Below are the code and all the weights of a small trained network. Each question names an input and a target symbol and asks about switching units off, where a switched-off unit gives its printed mean instead of its output.

import numpy as np


def w(rows, s, z=0):
    codes = np.array(rows[::2]) - 128.0
    scale = np.full(codes.shape[1], s)
    scale[-1] = z or s
    return codes * scale


def norm(h):
    return h / np.sqrt((h * h).mean(-1, keepdims=True) + 1e-5)


def f(y):
    return y / 2 * (1 + np.tanh(0.7978845608 * (y + 0.044715 * y**3)))


def softmax(a):
    e = np.exp(a - a.max(-1, keepdims=True))
    return e / e.sum(-1, keepdims=True)


def log_softmax(a):
    a = a - a.max(-1, keepdims=True)
    return a - np.log(np.exp(a).sum(-1, keepdims=True))


def net(x, mask):
    ids = ['βδζηθπσφω'.index(c) for c in x.split()]
    T = len(ids)
    res = E[ids] + P[:T]
    r = norm(res)
    for j in range(3):
        rows = slice(2 * j, 2 * j + 2)
        q, k, v = (r @ M[0][rows].T for M in (Q, K, V))
        z = softmax(np.where(np.tri(T) > 0, q @ k.T / 2**0.5, -1e9)) @ v
        o = O[0][rows]
        res = res + np.where(mask[j], z, o[:, -1]) @ o[:, :-1]
    y = f(norm(res) @ A[0][:, :-1].T + A[0][:, -1])
    res = res + np.where(mask[3:11], y, B[0][:, -1]) @ B[0][:, :-1]
    return log_softmax(norm(res)[-1] @ U[:, :-1].T + U[:, -1])


Q, K, V, O, A, B = {}, {}, {}, {}, {}, {}
E = w([
[28,73,158,91,123,130],'β',
[198,210,179,200,162,152],'δ',
[52,126,162,84,131,150],'ζ',
[80,101,151,76,190,199],'η',
[108,53,140,84,168,177],'θ',
[102,52,163,89,122,189],'π',
[1,108,87,67,132,110],'σ',
[23,168,208,132,43,59],'φ',
[196,69,149,249,133,233],'ω',
],0.014)
P = w([
[134,141,103,61,6,98],'0',
[81,86,225,93,138,117],'1',
[106,170,83,129,93,176],'2',
[129,40,80,99,184,87],'3',
[94,170,79,113,146,155],'4',
[139,68,100,131,198,68],'5',
[101,133,107,87,107,188],'6',
[97,101,110,118,183,2],'7',
],0.013)
Q[0] = w([
[153,114,111,194,172,124],'head 1',
[80,125,186,117,144,186],'head 1',
[100,121,110,51,130,159],'head 2',
[152,143,50,200,124,255],'head 2',
[83,92,169,183,132,157],'head 3',
[43,240,81,152,129,169],'head 3',
],0.0099)
K[0] = w([
[186,11,73,136,165,189],'head 1',
[69,49,30,224,131,84],'head 1',
[109,99,32,222,235,114],'head 2',
[132,89,144,175,96,201],'head 2',
[254,149,134,209,169,165],'head 3',
[82,131,75,216,133,113],'head 3',
],0.0071)
V[0] = w([
[131,132,205,86,56,90],'head 1',
[167,179,135,184,101,35],'head 1',
[210,114,136,227,109,168],'head 2',
[164,145,111,188,1,180],'head 2',
[177,78,57,141,169,171],'head 3',
[137,134,119,70,157,81],'head 3',
],0.008)
O[0] = w([
[193,87,93,253,172,162,146],'head 1',
[69,82,103,186,214,175,15],'head 1',
[74,127,156,162,50,44,174],'head 2',
[132,235,45,159,157,86,220],'head 2',
[63,118,51,174,46,102,201],'head 3',
[141,93,186,99,62,2,3],'head 3',
],0.0065,0.0045)
A[0] = w([
[223,160,66,145,144,25,170],'neuron 1',
[126,96,65,211,127,117,5],'neuron 2',
[106,152,254,149,104,109,183],'neuron 3',
[209,84,153,77,213,98,176],'neuron 4',
[98,128,81,222,124,130,36],'neuron 5',
[19,110,143,128,37,143,161],'neuron 6',
[122,114,155,242,216,29,119],'neuron 7',
[130,63,46,113,148,45,214],'neuron 8',
],0.0093,0.0027)
B[0] = w([
[139,56,102,172,164,226,167],'neuron 1',
[76,156,209,76,158,52,211],'neuron 2',
[91,86,101,156,255,191,164],'neuron 3',
[43,162,183,221,153,73,194],'neuron 4',
[105,165,126,88,55,78,246],'neuron 5',
[131,157,98,177,115,172,253],'neuron 6',
[112,68,199,51,118,27,204],'neuron 7',
[93,110,185,193,162,156,200],'neuron 8',
],0.0086,0.0057)
U = w([
[83,62,118,254,243,212,178],'β',
[68,90,192,117,136,16,191],'δ',
[168,151,146,49,127,141,123],'ζ',
[60,195,22,203,80,143,185],'η',
[188,77,68,121,124,146,153],'θ',
[89,105,75,37,123,138,67],'π',
[147,185,166,123,157,125,16],'σ',
[183,43,110,110,78,165,152],'φ',
[161,140,110,192,163,95,3],'ω',
],0.0094,0.0037)

Each question gives the input, a string of symbols that net reads in full, and the target symbol t.
The units are the heads (2 rows each of Q, K, V and O) and the neurons (one row each of A and B). Each row of codes is followed by its name. A weight is (code - 128) times the scale printed after its matrix; where a second scale follows, it is the last column's (O, A, B and U).
mask holds one flag per unit, heads first, then neurons. A switched-off unit (its flag False) gives its mean, the last column of its rows in O or B, instead of its output. The means were averaged over made-up inputs and are rounded, as every weight is.
A unit's drop is (log p(t) with every unit on - log p(t) with that unit switched off) / (log p(t) with every unit on - log p(t) with every unit switched off).
The circuit of an input: a set's keep is (log p(t) with only the set's units on - log p(t) with every unit switched off) / (log p(t) with every unit on - log p(t) with every unit switched off). Starting from all 11 units, units are removed one at a time, each time the one whose removal leaves the highest keep (on an exact tie, the one counted first), for as long as the keep stays at least 0.8.
circuit, biggest first: the units of the circuit, biggest drop first
unit that matters most: the unit with the biggest drop
top k neurons: the k neurons with the biggest drops, biggest first
drop when u is switched off: that unit's drop, to one decimal
input ω ω φ φ φ, target β: circuit, biggest first	(head 3; neuron 3; neuron 5)
input θ ω ω ζ, target β: unit that matters most	neuron 5
input φ π φ ω ω ζ θ, target η: circuit, biggest first	(head 2; neuron 6)
input ω β δ π, target β: top 2 neurons	(neuron 7; neuron 5)
input η φ φ η σ, target β: circuit, biggest first	(head 1; head 2)
input ω ω ω η ω ω π, target η: circuit, biggest first	(head 2; neuron 6)
input θ ω ζ φ δ, target β: circuit, biggest first	(head 3; neuron 1; neuron 5)
input ω η σ ω ω θ π, target η: circuit, biggest first	(neuron 6; head 2)
input ω ω η φ φ, target β: circuit, biggest first	(head 2; neuron 3; neuron 5)
input σ ω ζ φ π β π η, target β: top 4 neurons	(neuron 7; neuron 5; neuron 2; neuron 4)
input φ η θ, target β: top 3 neurons	(neuron 5; neuron 4; neuron 7)
input σ ω η σ ω π φ β, target β: drop when neuron 5 is switched off	0.2
input δ ω φ ω ω π φ ζ, target β: drop when head 2 is switched off	0.8
input θ φ η, target β: drop when head 1 is switched off	0.8
input φ ζ δ, target β: drop when neuron 3 is switched off	-0.1
input φ ω φ ω ω σ, target β: unit that matters most	head 2
